Below are the code and all the weights of a small trained network. Each question names an input and a class and asks about switching units off, where a switched-off unit gives its printed mean instead of its output.

import numpy as np


def w(rows, s, z=0):
    codes = np.array(rows[::2]) - 128.0
    scale = np.full(codes.shape[1], s)
    scale[-1] = z or s
    return codes * scale


def norm(h):
    return h / np.sqrt((h * h).mean(-1, keepdims=True) + 1e-5)


def f(y):
    return y / 2 * (1 + np.tanh(0.7978845608 * (y + 0.044715 * y**3)))


def log_softmax(a):
    a = a - a.max(-1, keepdims=True)
    return a - np.log(np.exp(a).sum(-1, keepdims=True))


def net(x, mask):
    res = np.array(x, float).reshape(1, 4) / 4 @ E
    u = 0
    for l in range(3):
        y = f(norm(res) @ A[l][:, :-1].T + A[l][:, -1])
        res = res + np.where(mask[u : u + 3], y, B[l][:, -1]) @ B[l][:, :-1]
        u += 3
    return log_softmax(norm(res)[-1] @ U[:, :-1].T + U[:, -1])


A, B = {}, {}
E = w([
[211,75,170,109,132,120,231,237,177,92,164,85],'x0',
[184,82,203,95,227,210,96,116,44,239,70,93],'x1',
[174,194,170,230,67,152,194,103,54,125,117,139],'x2',
[159,182,238,74,160,159,80,124,144,4,16,172],'x3',
],0.0018)
A[0] = w([
[239,75,168,76,129,172,198,219,172,108,151,49,110],'0.n1',
[201,201,180,238,52,173,199,116,55,156,80,147,143],'0.n2',
[128,75,13,184,127,157,163,110,103,255,213,45,4],'0.n3',
],0.0024,0.002)
B[0] = w([
[147,139,185,150,128,85,131,148,127,140,215,246,220],'0.n1',
[169,158,52,4,98,176,164,95,170,107,197,57,235],'0.n2',
[45,136,224,165,225,89,170,84,150,49,155,33,253],'0.n3',
],0.0036,0.0017)
A[1] = w([
[63,157,76,127,140,150,83,32,91,121,66,101,108],'1.n1',
[69,43,113,2,208,80,57,171,205,151,146,145,7],'1.n2',
[187,76,205,117,210,204,138,131,46,254,105,80,28],'1.n3',
],0.003,0.0017)
B[1] = w([
[193,90,186,126,137,131,117,180,147,146,202,173,249],'1.n1',
[205,203,102,111,66,201,207,80,62,131,137,82,229],'1.n2',
[69,147,39,142,2,55,117,155,174,57,89,174,240],'1.n3',
],0.0054,0.0017)
A[2] = w([
[134,146,146,139,111,122,119,111,166,100,198,134,252],'2.n1',
[172,173,220,111,152,167,111,127,149,25,15,149,96],'2.n2',
[75,162,119,156,123,175,23,2,112,159,158,172,31],'2.n3',
],0.0033,0.0032)
B[2] = w([
[129,116,130,111,140,140,92,129,114,137,78,145,254],'2.n1',
[81,95,100,163,140,101,154,112,120,170,173,82,195],'2.n2',
[174,114,137,118,106,98,254,197,158,90,185,141,143],'2.n3',
],0.0091,0.0041)
U = w([
[72,97,137,169,163,98,147,104,125,143,159,68,132],'0',
[104,127,69,133,75,100,106,152,150,98,79,165,139],'1',
[187,102,194,121,141,123,150,180,138,137,182,185,127],'2',
[169,174,97,92,103,190,169,86,107,122,137,86,123],'3',
[131,137,161,127,161,161,43,111,113,155,61,137,138],'4',
[120,190,136,248,184,238,157,189,168,198,27,148,8],'5',
[135,188,133,249,186,216,154,180,157,194,24,145,7],'6',
],0.015,0.02)

Each question gives the input, the list of numbers given to net, and the class t.
The units are the neurons (one row each of A and B). Each row of codes is followed by its name. A weight is (code - 128) times the scale printed after its matrix; where a second scale follows, it is the last column's (A, B and U).
mask holds one flag per neuron, layer by layer. A switched-off neuron (its flag False) gives its mean, the last column of its row in B, instead of its output. The means were averaged over made-up inputs and are rounded, as every weight is.
A unit's drop is (log p(t) with every unit on - log p(t) with that unit switched off) / (log p(t) with every unit on - log p(t) with every unit switched off).
The circuit of an input: a set's keep is (log p(t) with only the set's units on - log p(t) with every unit switched off) / (log p(t) with every unit on - log p(t) with every unit switched off). Starting from all 9 units, units are removed one at a time, each time the one whose removal leaves the highest keep (on an exact tie, the one counted first), for as long as the keep stays at least 0.8.
circuit, biggest first: the units of the circuit, biggest drop first
unit that matters most: the unit with the biggest drop
top k neurons: the k neurons with the biggest drops, biggest first
top k neurons in layer l: the k neurons of layer l with the biggest drops, biggest first
drop when u is switched off: that unit's drop, to one decimal
input [-5,-7,-8,-6], class 3: top neuron : [1.n2]
input [-7,4,6,-1], class 2: top 3 neurons : [2.n3 1.n2 1.n1]
input [4,-5,6,5], class 3: top 4 neurons : [0.n2 1.n3 0.n3 1.n1]
input [-1,-4,-5,-4], class 3: top 3 neurons : [1.n2 2.n2 1.n3]
input [1,5,-8,-6], class 3: top 2 neurons : [1.n2 2.n2]
input [-3,2,-2,-2], class 4: top 2 neurons in layer 2 : [2.n1 2.n2]
input [2,-3,-3,-3], class 4: top 2 neurons : [2.n3 2.n2]
input [4,2,-5,5], class 0: top 3 neurons : [2.n2 0.n2 1.n1]
input [4,-1,0,5], class 0: top 2 neurons : [2.n2 1.n1]
input [2,4,8,8], class 0: top 2 neurons : [2.n2 1.n2]
input [2,7,-1,-6], class 1: top 2 neurons : [1.n3 2.n2]
input [-8,4,-7,1], class 2: top 2 neurons : [2.n3 1.n1]
input [3,1,-3,2], class 4: top 4 neurons : [2.n3 0.n1 1.n1 0.n2]
input [3,2,6,1], class 3: circuit, biggest first : [0.n2]
input [1,5,-3,-4], class 1: top 2 neurons : [1.n3 2.n2]
input [0,8,-8,-2], class 1: top 2 neurons : [1.n3 0.n2]
input [-8,-2,-2,-7], class 2: circuit, biggest first : [2.n3 1.n3]
input [-4,-5,-1,6], class 0: drop when 1.n3 is switched off : 0.4
input [-6,7,-8,1], class 3: drop when 0.n2 is switched off : -0.1
input [-6,-3,-1,-3], class 2: drop when 0.n2 is switched off : 0.0
input [-7,7,1,8], class 0: drop when 2.n2 is switched off : 1.1
input [4,2,8,-3], class 3: unit that matters most : 0.n2
input [-8,-4,-1,-6], class 2: top 2 neurons in layer 1 : [1.n3 1.n1]
input [-8,5,6,-4], class 2: top 2 neurons in layer 1 : [1.n1 1.n2]
input [-3,6,5,-5], class 1: top 2 neurons in layer 1 : [1.n3 1.n2]
